Here is a tiny trained network, its code and every weight. The questions are about switching its units off for an input and a target symbol, where a switched-off unit gives its printed mean instead of its output.

import numpy as np


def w(rows, s, z=0):
    codes = np.array(rows[::2]) - 128.0
    scale = np.full(codes.shape[1], s)
    scale[-1] = z or s
    return codes * scale


def f(y):
    return np.maximum(y, 0)


def softmax(a):
    e = np.exp(a - a.max(-1, keepdims=True))
    return e / e.sum(-1, keepdims=True)


def log_softmax(a):
    a = a - a.max(-1, keepdims=True)
    return a - np.log(np.exp(a).sum(-1, keepdims=True))


def net(x, mask):
    ids = ['ΓΔΘΞΣΦΨΩαεζημπτ'.index(c) for c in x.split()]
    T = len(ids)
    res = E[ids] + P[:T]
    u = 0
    for l in range(2):
        r = res
        for j in range(2):
            rows = slice(3 * j, 3 * j + 3)
            q, k, v = (r @ M[l][rows].T for M in (Q, K, V))
            z = softmax(np.where(np.tri(T) > 0, q @ k.T / 3**0.5, -1e9)) @ v
            o = O[l][rows]
            res = res + np.where(mask[u + j], z, o[:, -1]) @ o[:, :-1]
        u += 2
        y = f(res @ A[l][:, :-1].T + A[l][:, -1])
        res = res + np.where(mask[u : u + 4], y, B[l][:, -1]) @ B[l][:, :-1]
        u += 4
    return log_softmax(res[-1] @ U[:, :-1].T + U[:, -1])


Q, K, V, O, A, B = {}, {}, {}, {}, {}, {}
E = w([
[182,166,104,79,199,145,207,135,100,112,164],'Γ',
[142,136,170,113,78,117,135,79,12,83,92],'Δ',
[155,89,101,7,164,112,132,96,119,79,89],'Θ',
[192,160,89,146,192,53,124,131,104,136,222],'Ξ',
[132,222,112,107,203,45,123,175,162,132,125],'Σ',
[99,91,191,42,169,182,137,118,158,83,147],'Φ',
[179,213,169,178,185,130,179,161,124,121,126],'Ψ',
[95,72,208,122,140,62,85,141,145,125,66],'Ω',
[192,117,66,123,120,177,55,149,108,127,82],'α',
[103,52,149,211,145,136,107,149,157,78,71],'ε',
[83,73,100,151,156,229,92,201,150,125,131],'ζ',
[141,107,204,134,109,197,41,160,135,144,110],'η',
[18,172,114,140,118,183,104,143,78,143,169],'μ',
[104,223,76,222,194,145,92,45,201,101,180],'π',
[35,55,20,159,154,155,121,96,116,120,95],'τ',
],0.015)
P = w([
[144,116,109,131,2,114,200,176,195,96,202],'0',
[133,141,116,134,80,125,147,141,161,96,156],'1',
[127,144,130,137,126,130,129,130,131,103,133],'2',
[122,145,138,140,158,135,108,121,109,105,117],'3',
[118,145,142,142,182,146,91,113,90,108,107],'4',
[117,144,141,140,201,157,75,110,69,102,104],'5',
[108,145,134,144,223,167,66,106,61,83,104],'6',
],0.014)
Q[0] = w([
[107,84,108,196,23,138,155,138,98,231,92],'0.h1',
[115,199,130,199,168,154,96,124,28,34,139],'0.h1',
[150,236,157,141,151,59,228,154,114,145,181],'0.h1',
[146,136,144,103,95,141,189,145,185,254,170],'0.h2',
[151,174,122,82,152,191,67,135,161,140,158],'0.h2',
[67,86,186,139,115,155,103,120,129,121,155],'0.h2',
],0.0098)
K[0] = w([
[125,99,137,62,73,97,165,118,176,82,184],'0.h1',
[135,109,145,117,239,151,86,106,140,156,101],'0.h1',
[174,107,94,171,53,165,139,145,249,189,80],'0.h1',
[138,120,100,124,24,94,190,126,184,127,136],'0.h2',
[116,100,138,178,170,98,144,78,107,96,85],'0.h2',
[179,144,93,111,174,123,107,110,97,103,90],'0.h2',
],0.011)
V[0] = w([
[55,227,145,198,85,134,147,205,124,170,68],'0.h1',
[196,85,67,219,110,163,107,163,104,153,109],'0.h1',
[113,91,105,127,141,39,84,147,169,142,150],'0.h1',
[150,176,76,104,133,178,152,180,99,128,152],'0.h2',
[71,89,192,69,164,255,118,175,170,135,170],'0.h2',
[235,122,110,136,156,152,143,178,80,153,118],'0.h2',
],0.0077)
O[0] = w([
[200,91,78,155,153,184,254,142,88,139,28,173],'0.h1',
[103,182,166,105,159,130,197,103,215,191,96,206],'0.h1',
[106,207,143,41,107,152,97,174,99,73,117,64],'0.h1',
[116,39,163,139,128,82,135,129,116,218,120,251],'0.h2',
[131,170,63,172,87,17,84,97,122,148,26,225],'0.h2',
[43,97,158,92,167,103,157,95,178,178,136,140],'0.h2',
],0.0077,0.0025)
A[0] = w([
[57,109,114,99,85,110,179,91,45,154,154,165],'0.n1',
[47,135,161,87,133,254,91,124,148,104,120,73],'0.n2',
[176,157,184,98,149,134,189,91,57,130,135,3],'0.n3',
[149,71,232,52,87,120,115,119,114,95,7,246],'0.n4',
],0.007,0.0014)
B[0] = w([
[147,94,119,113,125,180,112,96,170,228,108,202],'0.n1',
[98,142,177,81,164,181,165,139,159,122,150,226],'0.n2',
[118,185,137,111,125,95,104,134,104,130,160,197],'0.n3',
[165,125,70,152,126,196,113,139,157,244,135,253],'0.n4',
],0.011,0.0036)
Q[1] = w([
[77,91,166,139,94,128,94,76,115,77,50],'1.h1',
[160,155,172,106,61,25,179,151,115,107,112],'1.h1',
[128,51,142,74,2,166,125,146,140,120,146],'1.h1',
[162,249,82,168,117,112,146,119,184,116,157],'1.h2',
[207,79,167,128,88,125,128,115,152,101,140],'1.h2',
[174,180,102,137,209,154,88,126,127,147,141],'1.h2',
],0.0094)
K[1] = w([
[199,83,164,64,93,142,89,143,166,142,100],'1.h1',
[91,95,95,126,1,143,186,163,187,93,146],'1.h1',
[214,95,163,96,61,88,163,157,162,124,156],'1.h1',
[66,97,88,163,55,193,118,143,158,123,147],'1.h2',
[111,160,92,117,81,93,185,172,122,143,155],'1.h2',
[82,131,122,164,221,159,99,119,80,128,98],'1.h2',
],0.0099)
V[1] = w([
[161,107,176,80,175,32,108,229,101,144,90],'1.h1',
[168,159,101,132,166,60,176,111,187,68,173],'1.h1',
[117,116,76,77,191,141,69,175,204,148,77],'1.h1',
[254,193,115,71,97,134,87,112,126,213,163],'1.h2',
[120,160,70,51,169,88,180,57,81,133,177],'1.h2',
[170,162,244,191,115,147,128,147,143,147,136],'1.h2',
],0.0079)
O[1] = w([
[78,182,78,144,123,136,204,150,85,149,161,44],'1.h1',
[55,184,185,146,139,161,103,119,61,186,51,65],'1.h1',
[78,93,130,124,10,132,177,140,130,120,160,253],'1.h1',
[15,78,131,208,167,125,146,109,116,46,121,240],'1.h2',
[165,146,145,254,112,127,132,183,149,115,132,26],'1.h2',
[132,118,95,120,166,62,118,50,70,83,113,149],'1.h2',
],0.01,0.0041)
A[1] = w([
[196,52,102,157,45,122,51,190,86,166,125,117],'1.n1',
[153,52,45,104,31,171,103,57,111,63,110,80],'1.n2',
[172,205,184,40,188,80,96,119,64,70,94,2],'1.n3',
[165,56,111,100,81,254,40,187,62,71,103,65],'1.n4',
],0.0067,0.007)
B[1] = w([
[71,168,155,205,160,87,130,121,133,232,97,201],'1.n1',
[107,254,104,149,140,125,180,106,147,78,137,254],'1.n2',
[125,78,69,228,108,174,95,125,149,167,218,166],'1.n3',
[228,90,254,123,134,86,159,163,38,126,122,202],'1.n4',
],0.0096,0.0087)
U = w([
[77,131,204,160,86,101,111,154,129,87,235,72],'Γ',
[143,213,122,125,134,153,171,218,101,22,168,127],'Δ',
[101,180,114,154,50,26,51,126,64,96,103,190],'Θ',
[88,30,50,90,170,105,120,71,84,156,36,196],'Ξ',
[89,9,119,114,113,170,198,84,207,150,164,164],'Σ',
[124,78,190,98,136,68,115,108,84,131,86,167],'Φ',
[165,160,181,128,96,156,121,190,189,175,154,139],'Ψ',
[109,206,51,137,72,179,102,89,152,212,129,39],'Ω',
[175,69,106,112,211,76,147,175,180,61,169,235],'α',
[154,183,120,1,128,121,139,82,99,143,107,231],'ε',
[99,192,32,157,114,163,118,95,130,63,132,93],'ζ',
[104,76,104,216,96,146,36,117,187,144,107,122],'η',
[43,192,192,94,181,157,131,99,145,164,105,3],'μ',
[161,165,108,195,172,106,209,136,116,139,83,32],'π',
[120,68,111,141,68,189,182,149,55,129,112,170],'τ',
],0.0086,0.0053)

Each question gives the input, a string of symbols that net reads in full, and the target symbol t.
The units are the heads (3 rows each of Q, K, V and O) and the neurons (one row each of A and B). Each row of codes is followed by its name. A weight is (code - 128) times the scale printed after its matrix; where a second scale follows, it is the last column's (O, A, B and U).
mask holds one flag per unit, layer by layer, with each layer's heads first. A switched-off unit (its flag False) gives its mean, the last column of its rows in O or B, instead of its output. The means were averaged over made-up inputs and are rounded, as every weight is.
A unit's drop is (log p(t) with every unit on - log p(t) with that unit switched off) / (log p(t) with every unit on - log p(t) with every unit switched off).
The circuit of an input: a set's keep is (log p(t) with only the set's units on - log p(t) with every unit switched off) / (log p(t) with every unit on - log p(t) with every unit switched off). Starting from all 12 units, units are removed one at a time, each time the one whose removal leaves the highest keep (on an exact tie, the one counted first), for as long as the keep stays at least 0.8.
circuit, biggest first: the units of the circuit, biggest drop first
top k neurons: the k neurons with the biggest drops, biggest first
top k neurons in layer l: the k neurons of layer l with the biggest drops, biggest first
heads that matter: for each layer, one digit per head in row order, 1 if its drop is at least 0.15 and else 0, layers parted by /
input ε τ ζ α, target Ω: heads that matter	11 / 11
input Δ π η π Σ α Ξ, target μ: heads that matter	11 / 10
input α α Σ μ α α Θ, target Σ: heads that matter	00 / 10
input Σ α η Ψ, target Ξ: heads that matter	00 / 01
input τ Ξ Σ, target Ψ: circuit, biggest first	(1.h2)
input Ψ ε Ξ Ψ τ Ξ, target Ψ: heads that matter	00 / 01
input Ψ Φ μ, target Θ: circuit, biggest first	(0.h2 0.h1)
input Ω τ η π, target Ψ: heads that matter	01 / 11
input Δ Σ α Σ, target μ: circuit, biggest first	(1.h1 0.h1)
input η Ω μ Γ α, target η: circuit, biggest first	(1.h2 0.h1)
input ζ μ Γ α, target η: circuit, biggest first	(1.h2 0.h2 0.h1)
input μ Ψ Ω Ψ Θ Δ ε, target α: heads that matter	00 / 10
input Φ Ξ τ α Ψ π τ, target Φ: circuit, biggest first	(1.h1 1.n4)
input μ α μ ε, target π: heads that matter	10 / 10
input Ψ α α, target Σ: circuit, biggest first	(0.h2 1.h1)
input μ ε μ η Ξ ε, target μ: top neuron	(0.n2)
input Φ Ξ Σ α ε Ψ, target Ω: top 2 neurons	(1.n3 0.n3)
input π Φ Δ α α π, target η: circuit, biggest first	(1.h1 1.n2)
input μ Φ Γ Ξ Ξ, target Γ: heads that matter	11 / 00
input η Δ ε η, target ε: circuit, biggest first	(1.h2 0.h2)
input α α Φ α τ π, target Ψ: heads that matter	00 / 01
input Θ τ Ξ μ α μ, target Σ: circuit, biggest first	(1.h1 0.n1)
input Φ π π τ Ψ Σ, target Ψ: top neuron in layer 1	(1.n2)
input π Σ τ Δ α, target α: heads that matter	01 / 10
input ζ Ξ μ, target μ: circuit, biggest first	(1.h1 0.n2 0.h2)
